Below are the code and all the weights of a small trained network. Each question names an input and a class and asks about switching units off, where a switched-off unit gives its printed mean instead of its output.

import numpy as np


def w(rows, s, z=0):
    codes = np.array(rows[::2]) - 128.0
    scale = np.full(codes.shape[1], s)
    scale[-1] = z or s
    return codes * scale


def f(y):
    return np.maximum(y, 0)


def log_softmax(a):
    a = a - a.max(-1, keepdims=True)
    return a - np.log(np.exp(a).sum(-1, keepdims=True))


def net(x, mask):
    res = np.array(x, float).reshape(1, 8) / 4 @ E
    y = f(res @ A[0][:, :-1].T + A[0][:, -1])
    res = res + np.where(mask, y, B[0][:, -1]) @ B[0][:, :-1]
    return log_softmax(res[-1] @ U[:, :-1].T + U[:, -1])


A, B = {}, {}
E = w([
[124,124,122,131,127,129,133,128,119,127,127,124],'x0',
[130,124,127,132,124,123,121,128,132,130,124,131],'x1',
[125,126,120,133,129,131,122,124,127,131,128,124],'x2',
[126,130,126,126,128,126,123,125,130,130,126,127],'x3',
[124,127,123,133,132,134,124,131,130,128,124,134],'x4',
[103,104,245,135,124,177,92,157,128,156,87,27],'x5',
[50,210,138,166,43,118,127,181,141,122,163,141],'x6',
[102,142,141,204,165,84,211,81,203,199,110,116],'x7',
],0.012)
A[0] = w([
[157,141,76,63,108,141,99,141,80,48,165,187,196],'N0',
[123,157,88,183,155,58,208,66,172,168,140,166,134],'N1',
[200,46,117,99,222,131,127,77,115,131,81,119,240],'N2',
[157,132,91,81,105,140,117,162,86,64,169,166,177],'N3',
[93,172,95,194,125,63,198,100,183,166,147,144,128],'N4',
[186,72,108,56,136,172,98,126,84,104,111,133,188],'N5',
[26,228,134,172,12,109,128,199,154,117,192,131,167],'N6',
[154,146,3,115,135,78,162,113,131,107,181,220,254],'N7',
[147,128,102,144,182,74,188,58,151,159,114,148,170],'N8',
[136,62,145,78,129,183,77,166,106,111,105,98,196],'N9',
[96,101,179,172,158,117,148,115,178,190,76,65,144],'N10',
[90,135,198,162,151,130,132,115,158,171,67,77,109],'N11',
[126,86,169,89,100,203,51,199,90,95,119,95,145],'N12',
[107,136,144,107,55,169,86,187,115,97,153,131,134],'N13',
[87,123,193,187,155,120,154,106,171,191,85,80,116],'N14',
[106,104,241,139,136,182,90,152,153,147,87,43,169],'N15',
[81,189,151,139,60,149,108,179,123,116,131,118,136],'N16',
],0.0071,0.0058)
B[0] = w([
[150,135,77,127,83,112,81,134,151,96,178,146,215],'N0',
[96,117,159,159,192,91,155,84,137,118,81,138,204],'N1',
[196,28,106,77,163,137,159,73,155,106,127,56,212],'N2',
[140,140,86,124,82,109,80,144,144,95,163,148,196],'N3',
[95,127,154,172,169,97,155,104,107,133,104,163,201],'N4',
[176,121,135,92,129,147,82,93,114,98,156,120,193],'N5',
[22,255,143,184,105,102,125,157,95,147,120,194,247],'N6',
[139,133,96,143,132,42,124,95,173,41,157,162,249],'N7',
[129,90,136,124,171,108,168,81,170,105,106,113,192],'N8',
[153,117,154,66,137,167,87,118,100,115,126,84,190],'N9',
[149,105,100,136,123,166,171,155,126,179,154,123,196],'N10',
[141,115,110,148,95,176,156,160,123,185,157,127,184],'N11',
[115,150,166,81,119,142,74,150,97,105,82,93,201],'N12',
[101,174,125,113,90,122,96,175,141,116,101,122,185],'N13',
[136,109,100,159,112,174,182,158,128,185,165,143,194],'N14',
[132,120,139,113,124,210,139,162,103,176,126,98,220],'N15',
[76,190,144,145,93,133,119,173,136,133,109,121,190],'N16',
],0.0095,0.016)
U = w([
[203,92,71,84,109,115,86,76,158,73,218,128,253],'0',
[143,76,123,127,203,75,184,64,190,89,43,111,162],'1',
[167,94,210,52,152,187,70,117,47,119,64,71,181],'2',
[172,60,104,122,149,190,199,133,145,199,151,88,147],'3',
[102,182,66,141,58,80,83,183,140,96,186,185,169],'4',
[57,177,180,194,173,64,149,86,120,116,75,195,34],'5',
[69,183,206,97,78,161,76,187,87,129,3,97,39],'6',
[86,160,148,200,87,175,181,175,88,207,167,155,4],'7',
],0.0058,0.0013)

Each question gives the input, the list of numbers given to net, and the class t.
The units are the neurons (one row each of A and B). Each row of codes is followed by its name. A weight is (code - 128) times the scale printed after its matrix; where a second scale follows, it is the last column's (A, B and U).
mask holds one flag per neuron, in row order. A switched-off neuron (its flag False) gives its mean, the last column of its row in B, instead of its output. The means were averaged over made-up inputs and are rounded, as every weight is.
A unit's drop is (log p(t) with every unit on - log p(t) with that unit switched off) / (log p(t) with every unit on - log p(t) with every unit switched off).
The circuit of an input: a set's keep is (log p(t) with only the set's units on - log p(t) with every unit switched off) / (log p(t) with every unit on - log p(t) with every unit switched off). Starting from the 12 units with the biggest drops (on a tie, the unit counted first), units are removed one at a time, each time the one whose removal leaves the highest keep (on an exact tie, the one counted first), for as long as the keep stays at least 0.8.
units of the circuit, in order: the units of the circuit, biggest drop first
unit that matters most: the unit with the biggest drop
top k neurons: the k neurons with the biggest drops, biggest first
drop of u: that unit's drop, to one decimal
input [-6,6,-7,6,5,1,8,2], class 7: unit that matters most -> N7
input [-3,7,5,-6,1,5,-1,-4], class 2: units of the circuit, in order -> [N6, N9]
input [-1,1,4,-8,8,1,-5,1], class 3: top 2 neurons -> [N7, N12]
input [-4,1,-4,-3,4,1,1,-1], class 6: units of the circuit, in order -> [N7, N14]
input [-7,7,-5,-6,-5,2,4,-7], class 6: top 2 neurons -> [N12, N7]
input [-7,-5,5,0,-7,-1,-1,1], class 1: units of the circuit, in order -> [N6, N0, N3, N15]
input [-4,-6,5,0,-1,1,-6,-1], class 2: units of the circuit, in order -> [N7, N9]
input [8,7,5,-5,5,1,6,2], class 7: units of the circuit, in order -> [N7, N12]
input [-6,-7,-3,5,5,0,7,3], class 5: units of the circuit, in order -> [N4, N6]
input [7,5,-3,3,4,1,-3,-7], class 2: top 3 neurons -> [N12, N7, N9]
input [1,8,-5,-7,4,-7,1,1], class 5: top 3 neurons -> [N1, N2, N4]
input [-3,-8,-8,-6,2,-4,0,-7], class 0: top 3 neurons -> [N6, N5, N16]
input [3,1,6,-4,7,-4,-1,8], class 1: top 2 neurons -> [N6, N8]
input [5,-8,3,0,-8,-4,2,2], class 5: unit that matters most -> N2
input [7,3,-6,-1,-3,-8,-3,1], class 1: top 2 neurons -> [N1, N8]
input [-2,6,7,0,-8,3,0,-3], class 2: top 2 neurons -> [N6, N9]
input [6,-7,-1,-2,-5,-8,0,4], class 1: top 2 neurons -> [N6, N8]
input [4,6,-8,4,1,2,4,-5], class 6: top 2 neurons -> [N7, N12]
input [5,4,-6,-1,3,-5,1,3], class 5: top 2 neurons -> [N2, N4]
input [0,-6,-2,6,0,1,6,-5], class 6: units of the circuit, in order -> [N7]
input [5,-6,2,6,-3,1,-2,-5], class 2: top 3 neurons -> [N7, N12, N9]
input [-8,-2,-7,-6,-4,0,0,-1], class 0: top 2 neurons -> [N6, N16]
input [1,5,3,-5,8,8,-6,1], class 3: drop of N10 -> 0.5
input [-5,8,-1,-8,-1,-2,8,1], class 5: drop of N4 -> 0.1
input [5,7,7,2,-6,1,-2,-2], class 2: drop of N7 -> 0.6
